Rows, each followed by one of two labels for a hidden trait (new trait and labels in each part):
15 27 -12 3 -6 3 2 -4 -4 -10 0 8 4 -5 17 0 2 -1 -5 1 -2 -5 1 10 6 -2 0 0
 -3 5 5 -7 2 1 -2 -8 -1 15 -2 -1 6 5 -11 7 -2 15 -18 1 9 4 -13 -4 -1 -2
 1 16 2 -2 1 -6 8 -4 -10 -4 1 -2 7 -1 3 -4 -1 -9 -4 9 8 0 -3 2 5 -8 -2 0
 12 0 23 4 -5 6 0 4 -8 0 -2 5 -1 -11 7 10 13 5 -7 7 -6 -1 -11 2 -3 4 -1
 -3 -1 -5 -1 -3 2 5 2 -4 1 -8 2 9 0 5 -4 9 -1 -3 4 7 -10 -9 8 10 5 4 9 3 | J
-2 1 2 -2 13 -1 -4 -10 12 13 0 -3 -9 10 -10 16 8 -13 -12 -4 -1 2 -1 6 -4
 5 7 11 -2 17 9 0 -6 3 0 3 -8 -15 -5 -22 -5 -1 10 4 3 1 -5 -9 -5 13 16 1
 0 5 9 15 0 -7 -1 -5 -7 3 18 7 15 3 1 -3 6 -11 4 0 -3 -6 8 -4 -2 -7 1 9
 -2 4 -4 1 -9 -1 -1 4 4 10 -5 2 1 6 -1 7 12 -8 7 15 2 -7 7 -9 -2 9 2 -7
 2 -3 -4 -5 -4 5 -1 -9 21 -3 12 -4 -3 4 10 -11 -1 6 6 2 -2 7 1 -5 10 -16
 -9 3 3 4 | D
-5 -17 7 21 -8 2 16 -5 5 -3 5 2 10 0 -2 -13 -7 5 6 6 -3 -5 -1 -8 -4 1 -6
 2 -2 -13 -10 4 -2 -6 -3 -12 2 -17 8 19 3 -6 -15 -4 -8 -29 21 -11 -7 -6
 2 3 -1 -3 -12 -10 17 6 13 -5 -5 7 -14 -4 -2 -8 -7 -10 -4 1 -4 2 3 -3 -5
 -4 20 15 2 9 2 3 -3 -2 -20 -6 14 -14 -4 -10 6 -6 -2 -6 0 -12 3 -5 -6 3
 2 8 8 2 4 -1 -10 -10 -8 0 5 0 1 11 -7 4 6 11 -9 -3 4 -9 -15 9 -2 -18 -3
 -3 6 -9 -3 5 -6 9 6 -3 -8 -1 | D
-14 -30 23 4 1 -3 -6 7 6 21 -7 -13 3 8 -24 -11 -10 1 24 -3 1 8 -6 -23 -9
 5 -8 -4 13 -11 -14 17 -6 -8 1 10 -4 -38 5 5 -5 -8 16 -12 -5 -36 38 -10
 -19 -14 34 18 1 2 -8 -31 -15 6 -7 23 -10 18 26 8 -11 -2 -13 0 -10 6 1
 40 18 -9 -17 -1 -3 -1 -7 27 8 -3 -14 -3 -55 -7 17 -20 -6 -14 63 -3 4
 -12 7 22 -13 -7 -21 -18 13 -7 13 -2 63 -10 -3 -14 -8 2 -1 9 1 45 -6 -12
 -7 5 -12 38 0 -18 -11 -14 22 -20 -4 2 -7 -12 28 48 -19 -22 -13 -7 -15 0 | D
2 -13 10 -22 46 -8 -8 3 6 25 -10 -11 -33 15 -21 16 4 -9 -9 -12 14 24 4
 -5 -4 8 24 1 4 16 15 9 -2 11 -2 30 -7 -22 -9 -30 -7 -1 38 3 13 -17 10
 -9 -6 10 39 10 6 9 10 4 -17 -6 -8 10 -8 3 55 8 8 16 3 7 12 -13 16 13 -2
 -4 0 0 -7 -16 -8 10 0 11 -10 9 -31 -7 -1 -1 17 6 17 6 2 -8 3 43 15 -1
 -18 -5 2 -11 18 -14 18 -1 22 -9 10 -8 -9 3 -7 10 -3 -12 10 -8 29 -6 -8
 12 28 -34 8 6 20 8 -19 24 26 6 -4 -31 -17 5 3 3 | D
-9 -20 6 12 -10 2 5 10 -6 -6 0 2 11 -6 -4 -19 -12 15 25 7 -2 -2 0 -10 3
 -2 -8 -10 2 -18 -14 10 1 -7 0 -10 12 -9 7 27 4 -2 -13 -8 -6 -25 19 0 -9
 -13 -3 4 -1 -4 -13 -21 -4 11 -2 6 0 -2 -14 -4 -11 -7 -9 -5 -10 16 -3 7
 5 1 -14 -1 4 12 -3 -2 5 -2 -5 -1 -14 -4 4 -17 -7 -17 16 -6 -1 -8 3 -9
 -12 0 -12 -20 4 7 0 16 14 -8 -7 -3 -8 3 10 7 3 1 -4 2 -8 9 -14 10 3 -15
 -16 7 1 -17 -5 -4 4 -11 -1 19 -18 9 9 -6 -11 -3 | J
17 17 -8 -17 34 -7 -10 8 -7 11 -9 3 -28 5 0 13 11 -4 -14 -12 10 15 7 4 2
 0 23 -2 1 15 8 1 1 12 -3 19 -5 9 -9 -27 -5 6 26 10 12 3 -8 0 5 10 23 2
 3 5 12 12 -14 -5 -7 1 -1 -5 37 0 7 10 13 7 14 -10 13 -5 -6 6 2 5 -6 -14
 -6 -4 -1 3 -1 11 8 -2 -10 11 10 7 4 4 -3 1 3 19 10 11 -8 -10 -9 -3 12
 -12 -2 -5 15 0 13 -7 -8 0 -5 -7 2 -7 2 -9 26 -14 -6 16 24 -30 1 9 15 2
 -15 26 10 -3 4 -24 -13 5 17 3 | J
8 0 -10 23 -6 1 23 -2 -5 -11 13 9 2 -5 16 -16 -4 9 -1 4 -2 -3 7 7 5 -3 2
 -1 -2 -9 -7 2 4 -4 -5 -19 6 2 6 15 7 -3 -14 4 -5 -35 7 -9 1 0 -3 4 0 -6
 -10 9 27 5 18 -6 0 -1 -8 -13 1 -10 3 -11 0 -1 -3 -11 -6 6 1 -2 20 15 0
 -1 2 14 10 3 5 -11 6 -16 -4 -10 2 -7 -5 -6 1 -11 12 6 -14 8 -9 14 4 3
 -2 4 -9 -8 -9 -10 5 0 -2 -4 -6 6 20 5 -4 -14 4 3 -15 6 -5 -17 2 -6 1 4
 -6 0 1 12 15 -1 -1 -1 | J
-5 -9 0 -5 -2 0 -3 11 -5 -3 -5 1 2 -5 2 -6 -2 5 0 -5 -1 1 0 3 3 -2 -1 -3
 1 -4 -5 2 -2 -1 0 5 -1 3 -2 2 0 4 3 -1 -1 1 -1 3 0 -7 1 0 0 0 1 -15 -10
 0 -5 9 2 -4 -5 -1 -8 0 -3 4 -1 4 2 2 0 2 -4 6 -3 -4 -4 -3 0 -5 -4 1 3 0
 -7 -6 -5 -11 4 -1 -2 0 2 0 -9 5 -3 -15 0 3 -1 -2 2 -8 -1 2 -4 0 -1 3 -1
 -3 4 -1 -7 0 -4 1 -2 1 -6 -7 0 -2 -2 -2 -6 3 -2 2 -11 -5 -3 -2 0 0 | J
-10 -18 9 5 -3 1 -1 3 2 4 -3 -5 1 0 -8 -10 -9 -1 9 3 -2 0 -1 -10 -4 1 -8
 -2 1 -8 -7 7 0 -4 0 -2 1 -9 2 7 -1 -2 -1 -6 -3 -16 12 0 -5 -6 9 4 -1 1
 -4 -15 -5 3 -2 3 -2 2 -5 -1 -7 -3 -7 -3 -7 1 -2 10 2 -4 -6 -2 -1 2 -3 3
 2 -2 -3 -3 -14 -2 7 -9 -4 -6 8 -1 2 -3 2 1 -7 -4 -7 -8 1 -2 0 2 9 -3 0
 -4 -5 2 0 5 1 4 -5 -2 -3 3 -8 7 0 -9 -9 6 2 -7 -4 -1 2 -4 5 8 -8 -3 -4
 -3 -11 -2 | J
3 -7 -6 -4 6 -4 -3 21 -17 -4 -9 0 -4 -8 10 -21 -2 12 4 -8 5 6 4 2 7 -4 7
 -15 4 -11 -8 8 4 -1 -3 1 7 15 -2 -1 2 7 2 -2 1 -12 6 4 2 -10 6 4 1 -2
 -1 -18 -17 6 -7 14 3 -8 11 -10 -11 -1 -1 6 1 9 3 1 -1 10 -12 14 -3 -4
 -8 -8 4 0 -6 6 3 -4 -10 -19 -4 -19 17 -1 -6 -6 3 3 -7 18 -19 -26 -3 6 6
 -1 8 -13 1 2 -5 -9 -2 8 -1 -5 2 -1 -6 -5 -1 -6 -3 3 -11 -13 1 -6 2 -5
 -9 11 4 9 -18 -7 -5 0 4 2 | J
